Below are the code and all the weights of a small trained network. Each question names an input and a class and asks about switching units off, where a switched-off unit gives its printed mean instead of its output.

import numpy as np


def w(rows, s, z=0):
    codes = np.array(rows[::2]) - 128.0
    scale = np.full(codes.shape[1], s)
    scale[-1] = z or s
    return codes * scale


def norm(h):
    return h / np.sqrt((h * h).mean(-1, keepdims=True) + 1e-5)


def f(y):
    return y / 2 * (1 + np.tanh(0.7978845608 * (y + 0.044715 * y**3)))


def log_softmax(a):
    a = a - a.max(-1, keepdims=True)
    return a - np.log(np.exp(a).sum(-1, keepdims=True))


def net(x, mask):
    res = np.array(x, float).reshape(1, 4) / 4 @ E
    u = 0
    for l in range(3):
        y = f(norm(res) @ A[l][:, :-1].T + A[l][:, -1])
        res = res + np.where(mask[u : u + 12], y, B[l][:, -1]) @ B[l][:, :-1]
        u += 12
    return log_softmax(norm(res)[-1] @ U[:, :-1].T + U[:, -1])


A, B = {}, {}
E = w([
[118,134,27,202,201,180,69],'x0',
[7,69,22,80,58,100,166],'x1',
[152,30,148,75,158,108,41],'x2',
[194,112,84,66,183,147,205],'x3',
],0.0019)
A[0] = w([
[62,87,65,104,89,134,149,34],'L0N0',
[116,133,39,172,171,188,66,11],'L0N1',
[129,253,79,190,81,127,213,56],'L0N2',
[166,23,116,58,143,108,8,28],'L0N3',
[68,117,178,222,27,142,39,56],'L0N4',
[130,117,123,143,125,113,131,116],'L0N5',
[119,138,32,168,173,172,59,24],'L0N6',
[216,80,56,79,173,155,223,32],'L0N7',
[46,96,60,97,105,116,146,45],'L0N8',
[185,171,215,181,208,138,118,77],'L0N9',
[117,137,160,142,177,105,131,86],'L0N10',
[115,126,247,26,35,151,176,46],'L0N11',
],0.0045,0.0012)
B[0] = w([
[162,122,100,108,52,149,92,207],'L0N0',
[140,100,111,179,144,35,154,228],'L0N1',
[87,12,187,118,179,218,165,229],'L0N2',
[65,83,171,151,136,240,229,225],'L0N3',
[125,194,92,1,238,122,137,253],'L0N4',
[124,135,119,130,127,132,132,126],'L0N5',
[146,97,108,181,145,37,153,234],'L0N6',
[76,212,115,43,191,94,89,218],'L0N7',
[173,114,93,104,48,155,91,224],'L0N8',
[191,91,60,71,31,164,90,236],'L0N9',
[152,121,120,119,126,142,116,122],'L0N10',
[152,72,61,216,179,27,137,223],'L0N11',
],0.0078,0.0022)
A[1] = w([
[162,135,141,175,125,51,159,44],'L1N0',
[105,124,142,142,127,138,90,111],'L1N1',
[193,153,200,155,138,143,105,79],'L1N2',
[89,254,149,65,182,98,99,37],'L1N3',
[76,148,210,181,129,210,175,2],'L1N4',
[194,171,187,165,148,148,104,110],'L1N5',
[161,152,157,152,149,142,123,102],'L1N6',
[147,150,145,220,140,49,132,27],'L1N7',
[184,161,170,151,165,142,129,110],'L1N8',
[136,144,127,143,124,131,120,110],'L1N9',
[191,178,122,131,10,164,84,63],'L1N10',
[137,172,118,162,137,159,126,75],'L1N11',
],0.0071,0.00097)
B[1] = w([
[149,107,102,177,142,101,153,192],'L1N0',
[150,88,109,79,131,127,148,92],'L1N1',
[65,116,75,119,116,115,119,104],'L1N2',
[146,158,99,8,201,140,175,244],'L1N3',
[87,110,172,143,146,175,163,134],'L1N4',
[48,117,93,107,89,103,129,104],'L1N5',
[84,130,94,120,110,120,145,94],'L1N6',
[160,98,101,169,148,83,130,205],'L1N7',
[52,133,91,117,91,104,148,117],'L1N8',
[123,99,120,105,127,128,137,99],'L1N9',
[165,177,91,156,64,189,129,249],'L1N10',
[115,80,129,89,100,100,159,80],'L1N11',
],0.011,0.002)
A[2] = w([
[168,143,160,136,141,133,87,69],'L2N0',
[114,138,106,126,130,165,189,162],'L2N1',
[110,120,140,191,125,2,98,67],'L2N2',
[109,164,120,118,16,138,66,68],'L2N3',
[114,159,122,167,173,128,116,10],'L2N4',
[215,155,195,152,152,125,65,101],'L2N5',
[90,191,153,58,174,67,65,2],'L2N6',
[130,91,122,123,110,134,169,228],'L2N7',
[182,133,169,131,153,143,66,87],'L2N8',
[29,93,236,139,141,156,144,25],'L2N9',
[141,137,201,109,78,36,156,74],'L2N10',
[104,163,157,113,136,95,99,68],'L2N11',
],0.0087,0.0006)
B[2] = w([
[111,177,97,174,142,175,213,117],'L2N0',
[160,139,208,154,130,42,41,175],'L2N1',
[169,87,64,255,215,69,124,253],'L2N2',
[120,241,46,139,29,145,27,244],'L2N3',
[147,50,106,85,90,116,92,139],'L2N4',
[232,163,122,187,149,242,170,127],'L2N5',
[136,237,159,28,198,68,141,189],'L2N6',
[121,227,130,168,184,140,123,170],'L2N7',
[140,202,106,193,139,156,229,124],'L2N8',
[35,106,235,188,167,226,35,188],'L2N9',
[96,49,54,135,143,87,106,105],'L2N10',
[168,20,69,43,153,182,118,105],'L2N11',
],0.0073,0.0038)
U = w([
[163,59,64,238,170,42,140,178],'0',
[132,205,68,135,4,162,66,175],'1',
[46,93,250,166,158,200,88,165],'2',
[136,180,131,2,192,90,152,156],'3',
[168,134,145,152,126,165,180,108],'4',
[124,54,156,97,48,130,211,1],'5',
[125,64,162,108,42,125,211,29],'6',
],0.0075,0.0045)

Each question gives the input, the list of numbers given to net, and the class t.
The units are the neurons (one row each of A and B). Each row of codes is followed by its name. A weight is (code - 128) times the scale printed after its matrix; where a second scale follows, it is the last column's (A, B and U).
mask holds one flag per neuron, layer by layer. A switched-off neuron (its flag False) gives its mean, the last column of its row in B, instead of its output. The means were averaged over made-up inputs and are rounded, as every weight is.
A unit's drop is (log p(t) with every unit on - log p(t) with that unit switched off) / (log p(t) with every unit on - log p(t) with every unit switched off).
The circuit of an input: a set's keep is (log p(t) with only the set's units on - log p(t) with every unit switched off) / (log p(t) with every unit on - log p(t) with every unit switched off). Starting from the 12 units with the biggest drops (on a tie, the unit counted first), units are removed one at a time, each time the one whose removal leaves the highest keep (on an exact tie, the one counted first), for as long as the keep stays at least 0.8.
units of the circuit, in order: the units of the circuit, biggest drop first
unit that matters most: the unit with the biggest drop
k most important neurons: the k neurons with the biggest drops, biggest first
top k neurons in layer l: the k neurons of layer l with the biggest drops, biggest first
drop of u: that unit's drop, to one decimal
input [-4,-2,6,-3], class 2: units of the circuit, in order => L0N3
input [-6,-7,1,-1], class 1: units of the circuit, in order => L0N9, L1N10
input [4,-6,7,5], class 2: 4 most important neurons => L0N3, L0N8, L0N0, L0N4
input [5,-5,-6,-3], class 2: 3 most important neurons => L0N2, L0N11, L0N8
input [-6,-1,-5,1], class 0: 2 most important neurons => L0N11, L0N3
input [-7,4,4,7], class 0: 2 most important neurons => L0N11, L0N4
input [-7,-3,-3,7], class 0: 3 most important neurons => L0N11, L0N4, L1N0
input [-1,-6,2,5], class 1: 2 most important neurons => L0N9, L0N4
input [-4,1,5,5], class 2: top 4 neurons in layer 0 => L0N3, L0N4, L0N6, L0N1
input [4,4,3,5], class 3: 2 most important neurons => L0N7, L0N11
input [-8,8,-5,8], class 0: 3 most important neurons => L0N11, L0N4, L0N9
input [-3,0,7,-8], class 3: top 2 neurons in layer 0 => L0N4, L0N2
input [-3,7,6,-5], class 1: 2 most important neurons => L0N2, L0N8
input [5,-1,-8,5], class 2: unit that matters most => L0N2
input [7,0,-8,-5], class 2: 2 most important neurons => L0N2, L0N11
input [-8,-1,8,3], class 0: 2 most important neurons => L0N11, L0N2
input [0,8,-2,7], class 1: 3 most important neurons => L0N8, L0N4, L0N0
input [-8,-7,-2,-2], class 0: 2 most important neurons => L0N11, L0N8
input [-1,1,-5,5], class 2: 2 most important neurons => L0N2, L0N4
input [3,4,0,-6], class 3: most important neuron => L0N4
input [-1,-4,3,-5], class 3: top 3 neurons in layer 0 => L0N4, L0N8, L0N0
input [-1,-5,-3,4], class 1: top 2 neurons in layer 0 => L0N9, L0N4
input [4,-6,-3,3], class 1: top 2 neurons in layer 0 => L0N9, L0N11
input [-6,-2,-4,4], class 0: drop of L0N8 => 0.0
input [5,0,-8,4], class 2: drop of L0N2 => 1.3
input [-7,-2,1,6], class 0: drop of L0N4 => 0.9
input [0,2,5,-4], class 2: drop of L0N3 => 1.3
input [0,0,2,6], class 3: units of the circuit, in order => L0N7
